Below is a small trained network, with its code and all its weights. Each question gives an input and a class and asks what happens when units are switched off, that is, made to give their printed mean instead of their output.

import numpy as np


def w(rows, s, z=0):
    codes = np.array(rows[::2]) - 128.0
    scale = np.full(codes.shape[1], s)
    scale[-1] = z or s
    return codes * scale


def f(y):
    return y / 2 * (1 + np.tanh(0.7978845608 * (y + 0.044715 * y**3)))


def log_softmax(a):
    a = a - a.max(-1, keepdims=True)
    return a - np.log(np.exp(a).sum(-1, keepdims=True))


def net(x, mask):
    res = np.array(x, float).reshape(1, 6) / 4 @ E
    y = f(res @ A[0][:, :-1].T + A[0][:, -1])
    res = res + np.where(mask, y, B[0][:, -1]) @ B[0][:, :-1]
    return log_softmax(res[-1] @ U[:, :-1].T + U[:, -1])


A, B = {}, {}
E = w([
[129,250,180,193,165,175,36,36,100],'x0',
[52,40,148,90,179,215,93,108,27],'x1',
[128,129,126,126,127,124,128,130,126],'x2',
[128,124,126,129,127,133,126,129,132],'x3',
[139,115,145,126,130,141,128,118,146],'x4',
[237,153,30,100,149,187,201,87,81],'x5',
],0.013)
A[0] = w([
[130,207,144,145,159,154,113,86,128,26],'N0',
[161,151,81,87,163,192,138,114,123,174],'N1',
[79,132,191,147,222,152,52,75,95,84],'N2',
[157,215,146,170,32,58,155,115,210,72],'N3',
[135,121,112,158,196,138,145,102,101,50],'N4',
[109,46,81,125,168,203,95,126,98,43],'N5',
[62,139,182,146,132,164,33,126,88,95],'N6',
[191,111,99,164,125,117,127,156,90,175],'N7',
[130,162,90,77,90,133,172,126,111,76],'N8',
[44,111,181,167,127,80,64,211,210,66],'N9',
[92,107,184,163,126,92,97,153,90,122],'N10',
[133,154,165,153,133,92,101,136,156,63],'N11',
[103,86,162,75,186,168,153,132,52,7],'N12',
[174,151,157,82,131,140,167,171,160,126],'N13',
[150,192,153,190,176,157,121,97,123,22],'N14',
[83,115,169,115,105,86,43,167,163,193],'N15',
[128,106,87,167,128,132,143,117,139,101],'N16',
[226,123,32,63,116,84,193,131,146,156],'N17',
[104,38,91,60,109,98,141,200,149,53],'N18',
[84,53,114,85,138,97,188,184,145,53],'N19',
[62,132,178,137,109,91,111,173,140,53],'N20',
[103,137,154,150,119,121,136,81,87,132],'N21',
[105,62,132,80,147,205,93,140,35,150],'N22',
[184,209,177,177,82,48,168,152,181,203],'N23',
[106,150,143,62,148,104,147,110,142,113],'N24',
[129,225,157,169,126,158,101,27,105,82],'N25',
[187,149,55,133,117,220,177,102,89,35],'N26',
[86,105,135,135,55,66,96,132,164,69],'N27',
[54,122,145,199,53,169,80,150,122,117],'N28',
[34,139,159,123,156,152,24,78,123,87],'N29',
[213,149,56,80,120,198,164,57,76,33],'N30',
[215,114,53,59,104,99,228,181,175,155],'N31',
[192,145,79,115,96,134,172,156,202,139],'N32',
[177,172,122,165,102,52,121,112,210,181],'N33',
[111,49,154,104,113,139,176,246,122,96],'N34',
[172,157,116,143,160,123,117,125,142,63],'N35',
[166,179,150,197,134,77,141,153,193,57],'N36',
[71,55,117,72,131,103,241,206,161,219],'N37',
[128,99,98,149,135,170,141,165,101,71],'N38',
[161,219,134,187,167,161,29,52,132,115],'N39',
],0.011,0.012)
B[0] = w([
[169,44,38,150,103,73,78,219,66,166],'N0',
[124,115,125,140,87,103,107,199,91,187],'N1',
[137,189,202,194,116,195,172,96,168,210],'N2',
[56,95,125,38,243,118,150,82,155,202],'N3',
[75,125,104,72,210,152,173,89,156,138],'N4',
[146,18,82,101,112,49,82,166,74,168],'N5',
[133,200,155,152,96,201,223,87,185,202],'N6',
[181,142,119,180,107,188,145,152,160,164],'N7',
[118,145,124,179,125,145,172,124,141,148],'N8',
[192,12,45,111,105,13,26,221,8,202],'N9',
[91,156,164,132,143,165,206,103,182,170],'N10',
[82,88,97,111,168,138,166,103,127,147],'N11',
[232,17,2,169,59,46,37,219,30,162],'N12',
[139,143,159,197,88,162,118,142,152,155],'N13',
[169,63,58,171,69,78,62,221,39,168],'N14',
[48,88,92,55,194,131,176,96,159,206],'N15',
[131,148,146,147,122,115,196,158,158,131],'N16',
[187,190,160,212,44,171,133,144,170,229],'N17',
[83,114,162,35,209,152,177,48,181,196],'N18',
[73,138,169,45,228,123,181,68,205,188],'N19',
[144,119,84,172,110,125,72,154,83,163],'N20',
[147,197,203,153,102,166,201,149,164,155],'N21',
[54,111,122,71,176,118,159,95,115,212],'N22',
[131,54,100,98,117,57,105,162,60,225],'N23',
[126,115,133,135,127,132,90,114,118,127],'N24',
[91,93,88,106,144,103,100,121,89,213],'N25',
[50,70,99,17,222,86,112,91,92,183],'N26',
[156,74,84,150,99,65,152,194,81,163],'N27',
[119,174,193,175,113,171,232,80,190,174],'N28',
[127,192,154,187,122,187,211,103,191,206],'N29',
[60,65,109,11,221,69,115,112,86,197],'N30',
[206,197,174,233,48,181,148,160,155,243],'N31',
[168,195,157,193,65,180,171,188,129,195],'N32',
[148,89,75,86,155,84,82,141,86,208],'N33',
[90,65,82,68,176,97,132,89,105,199],'N34',
[167,97,129,122,100,92,128,163,76,140],'N35',
[70,128,214,27,222,178,184,62,191,172],'N36',
[151,72,54,75,124,19,35,180,41,250],'N37',
[112,100,94,136,112,112,145,167,96,141],'N38',
[76,68,118,69,180,87,107,103,93,235],'N39',
],0.0097,0.025)
U = w([
[200,89,102,130,111,90,101,197,94,253],'0',
[80,105,136,80,195,125,165,49,154,30],'1',
[222,215,183,249,79,219,155,98,210,228],'2',
],0.015,0.0022)

Each question gives the input, the list of numbers given to net, and the class t.
The units are the neurons (one row each of A and B). Each row of codes is followed by its name. A weight is (code - 128) times the scale printed after its matrix; where a second scale follows, it is the last column's (A, B and U).
mask holds one flag per neuron, in row order. A switched-off neuron (its flag False) gives its mean, the last column of its row in B, instead of its output. The means were averaged over made-up inputs and are rounded, as every weight is.
A unit's drop is (log p(t) with every unit on - log p(t) with that unit switched off) / (log p(t) with every unit on - log p(t) with every unit switched off).
The circuit of an input: a set's keep is (log p(t) with only the set's units on - log p(t) with every unit switched off) / (log p(t) with every unit on - log p(t) with every unit switched off). Starting from the 12 units with the biggest drops (on a tie, the unit counted first), units are removed one at a time, each time the one whose removal leaves the highest keep (on an exact tie, the one counted first), for as long as the keep stays at least 0.8.
units of the circuit, in order: the units of the circuit, biggest drop first
unit that matters most: the unit with the biggest drop
top k neurons: the k neurons with the biggest drops, biggest first
drop when u is switched off: that unit's drop, to one decimal
input [-8,3,-4,3,-4,-7], class 1: units of the circuit, in order	N19
input [-3,8,3,-6,4,3], class 0: top 2 neurons	N12, N5
input [-1,-1,-3,-1,2,-7], class 0: top 2 neurons	N9, N27
input [-8,-3,4,2,-4,1], class 2: top 3 neurons	N31, N17, N9
input [4,-7,5,5,-6,-1], class 1: top 2 neurons	N3, N36
input [-1,1,8,6,7,3], class 0: top 2 neurons	N2, N29
input [-8,1,6,5,3,0], class 1: top 2 neurons	N18, N19
input [2,-7,-3,6,-2,-7], class 1: top 2 neurons	N3, N36
input [-7,7,1,7,-4,2], class 0: top 2 neurons	N12, N37
input [6,0,-8,-4,-5,5], class 0: top 3 neurons	N14, N0, N3
input [0,-5,-5,-6,-7,8], class 2: top 2 neurons	N17, N31
input [1,-3,-5,-7,7,3], class 0: top 2 neurons	N2, N29
input [-8,8,5,4,1,6], class 0: top 3 neurons	N12, N37, N5
input [-7,-8,6,8,-2,4], class 2: units of the circuit, in order	N31
input [-1,-7,-1,8,-3,8], class 2: top 2 neurons	N31, N17
input [3,-8,8,5,5,-7], class 1: top 2 neurons	N3, N36
input [7,-5,-2,-7,7,6], class 0: drop when N14 is switched off	1.9
input [0,-4,7,-8,-4,6], class 2: drop when N9 is switched off	0.1
input [7,-4,5,-8,8,7], class 0: drop when N14 is switched off	0.6
input [7,7,-8,-1,0,-6], class 2: unit that matters most	N2
input [-5,-3,2,-4,8,8], class 2: drop when N17 is switched off	0.2
